Here is a tiny trained network, its code and every weight. The questions are about switching its units off for an input and a target symbol, where a switched-off unit gives its printed mean instead of its output.

import numpy as np


def w(rows, s, z=0):
    codes = np.array(rows[::2]) - 128.0
    scale = np.full(codes.shape[1], s)
    scale[-1] = z or s
    return codes * scale


def norm(h):
    return h / np.sqrt((h * h).mean(-1, keepdims=True) + 1e-5)


def f(y):
    return y / 2 * (1 + np.tanh(0.7978845608 * (y + 0.044715 * y**3)))


def softmax(a):
    e = np.exp(a - a.max(-1, keepdims=True))
    return e / e.sum(-1, keepdims=True)


def log_softmax(a):
    a = a - a.max(-1, keepdims=True)
    return a - np.log(np.exp(a).sum(-1, keepdims=True))


def net(x, mask):
    ids = ['αβγδεζμξστφψω'.index(c) for c in x.split()]
    T = len(ids)
    res = E[ids] + P[:T]
    q, k, v = (norm(res) @ M[0].T for M in (Q, K, V))
    z = softmax(np.where(np.tri(T) > 0, q @ k.T / 2**0.5, -1e9)) @ v
    res = res + np.where(mask[0], z, O[0][:, -1]) @ O[0][:, :-1]
    y = f(norm(res) @ A[0][:, :-1].T + A[0][:, -1])
    res = res + np.where(mask[1:13], y, B[0][:, -1]) @ B[0][:, :-1]
    return log_softmax(norm(res)[-1] @ U[:, :-1].T + U[:, -1])


Q, K, V, O, A, B = {}, {}, {}, {}, {}, {}
E = w([
[154,138,106,5,94],'α',
[107,64,47,70,234],'β',
[86,102,108,163,83],'γ',
[79,199,104,54,183],'δ',
[89,70,100,167,90],'ε',
[93,238,157,100,189],'ζ',
[138,167,158,60,186],'μ',
[113,122,191,151,137],'ξ',
[136,198,180,156,86],'σ',
[205,150,15,143,103],'τ',
[123,112,187,150,130],'φ',
[21,140,82,137,104],'ψ',
[144,194,137,30,193],'ω',
],0.018)
P = w([
[212,182,112,60,145],'0',
[171,162,128,110,129],'1',
[145,159,135,135,130],'2',
[129,157,149,153,129],'3',
[113,157,156,172,135],'4',
[101,151,168,183,139],'5',
[101,149,183,190,130],'6',
[102,150,196,197,127],'7',
[105,150,210,196,115],'8',
[154,151,253,167,72],'9',
],0.0052)
Q[0] = w([
[108,209,89,187,133],'h1',
[2,104,89,162,37],'h1',
],0.0068)
K[0] = w([
[26,142,142,244,215],'h1',
[119,137,3,228,144],'h1',
],0.0068)
V[0] = w([
[48,123,87,194,173],'h1',
[2,128,85,100,127],'h1',
],0.0089)
O[0] = w([
[183,133,85,29,148,2],'h1',
[158,117,254,148,79,219],'h1',
],0.0097,0.0027)
A[0] = w([
[162,86,127,50,93,45],'n1',
[208,153,111,133,176,220],'n2',
[189,4,145,137,172,109],'n3',
[163,179,128,170,126,3],'n4',
[144,167,159,150,125,112],'n5',
[158,111,160,176,124,74],'n6',
[163,146,168,72,214,104],'n7',
[249,164,40,44,156,200],'n8',
[142,68,152,178,135,123],'n9',
[149,68,48,168,98,131],'n10',
[69,135,118,136,107,130],'n11',
[181,195,117,78,133,149],'n12',
],0.014,0.0027)
B[0] = w([
[125,101,72,157,210,214],'n1',
[186,55,129,184,61,169],'n2',
[52,255,163,48,83,178],'n3',
[113,124,109,145,118,147],'n4',
[111,86,47,96,103,205],'n5',
[84,98,145,111,111,151],'n6',
[44,188,138,10,169,253],'n7',
[99,145,239,157,149,219],'n8',
[76,80,141,131,164,159],'n9',
[206,183,181,215,153,168],'n10',
[217,107,160,115,105,178],'n11',
[92,176,147,169,164,251],'n12',
],0.0088,0.0047)
U = w([
[128,87,96,195,173,82],'α',
[133,103,162,136,130,9],'β',
[123,2,120,116,129,104],'γ',
[102,108,95,174,132,40],'δ',
[87,215,199,137,219,152],'ε',
[111,129,141,173,72,132],'ζ',
[110,88,166,179,134,23],'μ',
[114,131,131,177,77,178],'ξ',
[68,163,49,210,56,121],'σ',
[217,164,165,250,118,255],'τ',
[116,153,66,14,144,185],'φ',
[152,146,177,26,10,202],'ψ',
[117,92,149,176,139,30],'ω',
],0.012,0.004)

Each question gives the input, a string of symbols that net reads in full, and the target symbol t.
The units are the heads (2 rows each of Q, K, V and O) and the neurons (one row each of A and B). Each row of codes is followed by its name. A weight is (code - 128) times the scale printed after its matrix; where a second scale follows, it is the last column's (O, A, B and U).
mask holds one flag per unit, heads first, then neurons. A switched-off unit (its flag False) gives its mean, the last column of its rows in O or B, instead of its output. The means were averaged over made-up inputs and are rounded, as every weight is.
A unit's drop is (log p(t) with every unit on - log p(t) with that unit switched off) / (log p(t) with every unit on - log p(t) with every unit switched off).
The circuit of an input: a set's keep is (log p(t) with only the set's units on - log p(t) with every unit switched off) / (log p(t) with every unit on - log p(t) with every unit switched off). Starting from the 12 units with the biggest drops (on a tie, the unit counted first), units are removed one at a time, each time the one whose removal leaves the highest keep (on an exact tie, the one counted first), for as long as the keep stays at least 0.8.
units of the circuit, in order: the units of the circuit, biggest drop first
most important unit: the unit with the biggest drop
top k neurons: the k neurons with the biggest drops, biggest first
drop when u is switched off: that unit's drop, to one decimal
input β ξ μ τ ω α φ ε, target τ: units of the circuit, in order => [n10, h1]
input α α α β, target ε: most important unit => n3
input α ψ τ γ, target τ: top 2 neurons => [n7, n10]
input α δ γ, target γ: units of the circuit, in order => [h1, n1, n8, n9]
input ψ ξ δ ψ ζ α μ σ α, target φ: units of the circuit, in order => [h1, n8, n1, n3]
input α φ τ γ σ ω β μ γ, target τ: top 3 neurons => [n10, n7, n11]
input α σ ζ α, target φ: top 4 neurons => [n8, n1, n10, n2]
input σ β α β ζ σ ψ ε, target ψ: top 3 neurons => [n3, n12, n8]
input μ β α μ σ σ, target σ: units of the circuit, in order => [n5, h1, n8]
input σ μ ω σ μ, target φ: top 3 neurons => [n7, n8, n10]
input σ α φ α σ α ξ τ ε ψ, target ψ: units of the circuit, in order => [n11, h1]
input γ α τ β α α ω δ ω ε, target τ: top 4 neurons => [n10, n7, n11, n5]
input ε ψ ψ μ μ μ σ, target ψ: top 2 neurons => [n5, n1]
input ε μ ψ ε α γ γ, target ψ: top 2 neurons => [n12, n3]
input σ ξ σ ξ β, target ε: top 2 neurons => [n8, n10]
input ω τ ψ ψ ω σ, target ψ: top neuron => [n5]
input φ σ ξ ψ, target ψ: drop when h1 is switched off => 0.4
input α β ε ψ μ ε ω α ε, target ψ: drop when n12 is switched off => 0.2
input δ σ ψ α α γ, target ψ: drop when n1 is switched off => -0.1
input γ γ β φ, target ψ: drop when h1 is switched off => 0.5
input γ μ β φ ε β ε β α, target ε: top neuron => [n1]
